Below is a small trained network, with its code and all its weights. Each question gives an input and a target symbol and asks what happens when units are switched off, that is, made to give their printed mean instead of their output.

import numpy as np


def w(rows, s, z=0):
    codes = np.array(rows[::2]) - 128.0
    scale = np.full(codes.shape[1], s)
    scale[-1] = z or s
    return codes * scale


def norm(h):
    return h / np.sqrt((h * h).mean(-1, keepdims=True) + 1e-5)


def f(y):
    return y / 2 * (1 + np.tanh(0.7978845608 * (y + 0.044715 * y**3)))


def softmax(a):
    e = np.exp(a - a.max(-1, keepdims=True))
    return e / e.sum(-1, keepdims=True)


def log_softmax(a):
    a = a - a.max(-1, keepdims=True)
    return a - np.log(np.exp(a).sum(-1, keepdims=True))


def net(x, mask):
    ids = ['αβγδεηθλμξπτφψω'.index(c) for c in x.split()]
    T = len(ids)
    res = E[ids] + P[:T]
    r = norm(res)
    for j in range(3):
        rows = slice(2 * j, 2 * j + 2)
        q, k, v = (r @ M[0][rows].T for M in (Q, K, V))
        z = softmax(np.where(np.tri(T) > 0, q @ k.T / 2**0.5, -1e9)) @ v
        o = O[0][rows]
        res = res + np.where(mask[j], z, o[:, -1]) @ o[:, :-1]
    y = f(norm(res) @ A[0][:, :-1].T + A[0][:, -1])
    res = res + np.where(mask[3:11], y, B[0][:, -1]) @ B[0][:, :-1]
    return log_softmax(norm(res)[-1] @ U[:, :-1].T + U[:, -1])


Q, K, V, O, A, B = {}, {}, {}, {}, {}, {}
E = w([
[161,71,115],'α',
[134,132,104],'β',
[97,90,131],'γ',
[135,131,102],'δ',
[135,131,99],'ε',
[141,154,208],'η',
[95,150,113],'θ',
[124,118,96],'λ',
[156,136,126],'μ',
[255,134,85],'ξ',
[128,129,164],'π',
[141,159,115],'τ',
[167,200,164],'φ',
[126,127,169],'ψ',
[127,128,170],'ω',
],0.01)
P = w([
[117,111,8],'0',
[127,121,66],'1',
[129,131,108],'2',
[125,131,146],'3',
[120,123,143],'4',
[115,136,162],'5',
[118,132,151],'6',
[118,133,126],'7',
[125,131,92],'8',
],0.0012)
Q[0] = w([
[119,93,172],'head 0',
[141,127,166],'head 0',
[59,7,138],'head 1',
[187,127,105],'head 1',
[174,178,125],'head 2',
[88,79,162],'head 2',
],0.014)
K[0] = w([
[152,86,65],'head 0',
[169,86,113],'head 0',
[97,1,169],'head 1',
[178,169,174],'head 1',
[151,232,88],'head 2',
[37,27,124],'head 2',
],0.0098)
V[0] = w([
[142,208,109],'head 0',
[193,81,163],'head 0',
[7,171,133],'head 1',
[105,3,110],'head 1',
[173,118,209],'head 2',
[144,190,108],'head 2',
],0.0049)
O[0] = w([
[152,179,214,135],'head 0',
[168,108,66,66],'head 0',
[1,162,153,155],'head 1',
[109,25,209,206],'head 1',
[183,172,235,8],'head 2',
[143,150,32,123],'head 2',
],0.0043,0.0011)
A[0] = w([
[111,132,133,106],'neuron 0',
[2,170,144,217],'neuron 1',
[88,144,142,118],'neuron 2',
[125,120,132,113],'neuron 3',
[132,136,115,126],'neuron 4',
[127,129,60,254],'neuron 5',
[96,46,143,151],'neuron 6',
[126,121,56,78],'neuron 7',
],0.0053,0.00094)
B[0] = w([
[123,148,117,125],'neuron 0',
[3,224,158,249],'neuron 1',
[97,173,110,138],'neuron 2',
[135,136,127,125],'neuron 3',
[113,111,128,131],'neuron 4',
[53,67,163,228],'neuron 5',
[198,170,194,223],'neuron 6',
[47,74,125,171],'neuron 7',
],0.0034,0.0015)
U = w([
[130,133,137,2],'α',
[138,119,140,120],'β',
[139,131,147,110],'γ',
[116,118,130,112],'δ',
[98,76,75,97],'ε',
[153,154,148,198],'η',
[7,215,135,133],'θ',
[51,42,206,163],'λ',
[253,128,100,148],'μ',
[165,120,116,87],'ξ',
[217,6,163,131],'π',
[125,236,69,96],'τ',
[174,242,102,87],'φ',
[150,147,109,130],'ψ',
[158,151,117,181],'ω',
],0.016,0.0083)

Each question gives the input, a string of symbols that net reads in full, and the target symbol t.
The units are the heads (2 rows each of Q, K, V and O) and the neurons (one row each of A and B). Each row of codes is followed by its name. A weight is (code - 128) times the scale printed after its matrix; where a second scale follows, it is the last column's (O, A, B and U).
mask holds one flag per unit, heads first, then neurons. A switched-off unit (its flag False) gives its mean, the last column of its rows in O or B, instead of its output. The means were averaged over made-up inputs and are rounded, as every weight is.
A unit's drop is (log p(t) with every unit on - log p(t) with that unit switched off) / (log p(t) with every unit on - log p(t) with every unit switched off).
The circuit of an input: a set's keep is (log p(t) with only the set's units on - log p(t) with every unit switched off) / (log p(t) with every unit on - log p(t) with every unit switched off). Starting from all 11 units, units are removed one at a time, each time the one whose removal leaves the highest keep (on an exact tie, the one counted first), for as long as the keep stays at least 0.8.
units of the circuit, in order: the units of the circuit, biggest drop first
unit that matters most: the unit with the biggest drop
k most important neurons: the k neurons with the biggest drops, biggest first
heads that matter: for each layer, one digit per head in row order, 1 if its drop is at least 0.15 and else 0, layers parted by /
drop of u: that unit's drop, to one decimal
input ξ μ ω, target μ: heads that matter	010
input γ α δ ε ε δ, target ε: unit that matters most	head 2
input θ γ π θ π, target θ: units of the circuit, in order	head 1; neuron 1
input ψ φ ω β μ μ ε, target μ: units of the circuit, in order	neuron 1; head 2
input π γ τ α ω π, target π: heads that matter	110
input α ε ω, target π: units of the circuit, in order	head 1; neuron 1
input γ τ θ ω, target θ: units of the circuit, in order	neuron 1; head 1
input ε ε α β, target ε: 2 most important neurons	neuron 5; neuron 7
input ω π α π, target π: units of the circuit, in order	head 0; head 1
input ψ λ α ψ, target π: units of the circuit, in order	head 1; head 0; neuron 1
input δ ε ε β, target ε: heads that matter	011
input φ γ λ, target λ: heads that matter	010
input ε μ μ β, target μ: heads that matter	010
input θ η θ ε, target θ: heads that matter	110
input η π θ π, target θ: units of the circuit, in order	head 1
input γ α γ β λ ε α β λ, target π: 2 most important neurons	neuron 1; neuron 6
input ε θ η, target θ: 2 most important neurons	neuron 1; neuron 6
input ω θ ψ, target θ: drop of head 1	1.0
input θ δ μ δ, target μ: drop of head 1	1.6
input ε ε δ μ α λ, target π: drop of head 1	0.8
input π α μ ε, target μ: drop of neuron 1	0.1
input μ ξ π, target μ: units of the circuit, in order	head 1
